Here is a tiny trained network, its code and every weight. The questions are about switching its units off for an input and a class, where a switched-off unit gives its printed mean instead of its output.

import numpy as np


def w(rows, s, z=0):
    codes = np.array(rows[::2]) - 128.0
    scale = np.full(codes.shape[1], s)
    scale[-1] = z or s
    return codes * scale


def f(y):
    return y / 2 * (1 + np.tanh(0.7978845608 * (y + 0.044715 * y**3)))


def log_softmax(a):
    a = a - a.max(-1, keepdims=True)
    return a - np.log(np.exp(a).sum(-1, keepdims=True))


def net(x, mask):
    res = np.array(x, float).reshape(1, 7) / 4 @ E
    y = f(res @ A[0][:, :-1].T + A[0][:, -1])
    res = res + np.where(mask, y, B[0][:, -1]) @ B[0][:, :-1]
    return log_softmax(res[-1] @ U[:, :-1].T + U[:, -1])


A, B = {}, {}
E = w([
[130,130,129,128,129,128,129,128,127,126,128],'x0',
[129,67,145,106,119,200,122,84,77,55,218],'x1',
[128,128,126,126,128,123,128,126,127,126,127],'x2',
[9,171,177,102,66,112,191,158,108,173,171],'x3',
[127,128,127,127,128,128,128,128,128,130,129],'x4',
[99,95,61,228,70,87,74,182,66,127,133],'x5',
[130,127,130,130,131,127,126,132,129,129,132],'x6',
],0.011)
A[0] = w([
[144,163,166,71,172,135,159,103,202,145,104,198],'n1',
[137,118,178,66,143,179,164,79,138,98,176,140],'n2',
[125,71,136,106,113,205,105,86,71,54,251,196],'n3',
[154,114,180,64,161,185,155,74,144,87,165,171],'n4',
[168,141,148,78,178,152,142,94,180,116,98,212],'n5',
[122,76,104,164,102,146,91,129,71,97,181,117],'n6',
[141,109,73,194,118,94,76,165,122,122,83,193],'n7',
[46,138,124,159,51,102,133,169,73,153,157,93],'n8',
[112,136,70,200,93,71,93,187,111,155,93,136],'n9',
[101,148,119,170,88,94,144,170,113,158,111,132],'n10',
[128,85,74,195,99,127,78,144,62,98,166,141],'n11',
[63,155,178,100,89,132,189,134,114,158,163,148],'n12',
[107,168,196,56,122,148,190,108,153,144,144,130],'n13',
[69,126,98,186,66,100,109,178,75,143,158,112],'n14',
[105,187,159,117,113,110,158,146,166,162,94,151],'n15',
[2,167,182,101,59,114,192,146,110,174,181,176],'n16',
[123,187,116,142,138,66,131,167,190,174,34,254],'n17',
[138,178,136,119,148,104,143,145,161,162,73,183],'n18',
[5,169,179,109,59,114,206,157,101,176,183,176],'n19',
],0.0084,0.0083)
B[0] = w([
[150,155,138,134,178,146,168,87,163,145,119,213],'n1',
[124,128,118,92,155,157,105,123,108,117,169,197],'n2',
[100,90,160,103,110,157,138,113,69,32,151,251],'n3',
[135,118,124,102,160,167,100,109,110,118,149,215],'n4',
[159,135,158,132,167,165,116,83,154,147,120,214],'n5',
[92,117,153,140,87,118,160,124,112,96,120,181],'n6',
[120,94,103,160,114,121,97,132,118,136,85,197],'n7',
[149,147,167,109,104,103,118,175,133,126,143,185],'n8',
[123,112,106,144,115,94,73,167,108,145,121,192],'n9',
[138,138,135,129,130,92,110,156,133,143,131,166],'n10',
[82,104,138,154,83,105,156,124,110,105,104,198],'n11',
[100,182,100,96,131,107,153,170,126,120,164,192],'n12',
[101,150,83,104,171,133,158,131,126,119,149,194],'n13',
[147,129,163,126,92,98,106,168,126,121,132,189],'n14',
[135,156,127,126,157,110,143,137,145,148,122,175],'n15',
[108,210,116,82,129,95,146,189,132,121,164,232],'n16',
[145,139,111,159,158,104,116,127,177,246,76,231],'n17',
[141,146,122,147,149,113,145,119,160,169,103,185],'n18',
[128,180,133,85,128,93,136,178,134,122,160,234],'n19',
],0.013,0.016)
U = w([
[217,133,153,183,162,183,137,38,186,183,64,229],'0',
[121,50,2,211,111,110,52,126,120,168,69,157],'1',
[169,67,202,98,163,212,40,51,93,94,152,216],'2',
[77,34,139,202,61,144,174,75,53,66,74,191],'3',
[122,185,73,111,175,96,232,131,177,171,123,66],'4',
[155,162,141,120,101,65,57,199,134,170,127,62],'5',
[87,156,66,57,162,165,159,136,77,73,189,69],'6',
[99,134,219,107,32,101,185,162,87,66,156,5],'7',
],0.0063,0.0026)

Each question gives the input, the list of numbers given to net, and the class t.
The units are the neurons (one row each of A and B). Each row of codes is followed by its name. A weight is (code - 128) times the scale printed after its matrix; where a second scale follows, it is the last column's (A, B and U).
mask holds one flag per neuron, in row order. A switched-off neuron (its flag False) gives its mean, the last column of its row in B, instead of its output. The means were averaged over made-up inputs and are rounded, as every weight is.
A unit's drop is (log p(t) with every unit on - log p(t) with that unit switched off) / (log p(t) with every unit on - log p(t) with every unit switched off).
The circuit of an input: a set's keep is (log p(t) with only the set's units on - log p(t) with every unit switched off) / (log p(t) with every unit on - log p(t) with every unit switched off). Starting from the 12 units with the biggest drops (on a tie, the unit counted first), units are removed one at a time, each time the one whose removal leaves the highest keep (on an exact tie, the one counted first), for as long as the keep stays at least 0.8.
units of the circuit, in order: the units of the circuit, biggest drop first
unit that matters most: the unit with the biggest drop
top k neurons: the k neurons with the biggest drops, biggest first
drop of u: that unit's drop, to one decimal
input [1,0,-3,-5,4,-5,5], class 0: unit that matters most	n3
input [-4,-1,6,5,7,1,-8], class 5: units of the circuit, in order	(n1, n8, n3)
input [6,1,-2,7,-8,-6,1], class 6: units of the circuit, in order	(n17, n13)
input [-2,1,1,5,-1,-8,6], class 6: top 3 neurons	(n2, n17, n4)
input [-4,-4,5,4,6,1,1], class 5: units of the circuit, in order	(n1, n9, n10)
input [5,0,2,4,0,1,3], class 5: units of the circuit, in order	(n3, n1)
input [-3,0,-4,8,-4,6,6], class 5: top 2 neurons	(n3, n9)
input [0,0,5,-7,3,-5,7], class 0: top 2 neurons	(n3, n1)
input [1,-2,-6,0,-4,7,-5], class 1: top 2 neurons	(n7, n16)
input [6,-1,7,-6,3,1,0], class 1: top 2 neurons	(n1, n7)
input [-3,-1,8,0,-6,4,1], class 1: top 2 neurons	(n16, n19)
input [-3,1,7,-6,4,-7,2], class 2: top 2 neurons	(n17, n4)
input [4,-8,8,-8,-8,1,-1], class 1: top 2 neurons	(n7, n9)
input [8,1,0,-8,4,1,-7], class 3: top neuron	(n17)
input [-6,1,4,-3,-6,3,-8], class 3: drop of n17	0.1
input [8,1,0,-2,4,-2,-4], class 2: drop of n17	0.2
input [-4,3,6,-2,-3,-7,3], class 2: drop of n15	0.0
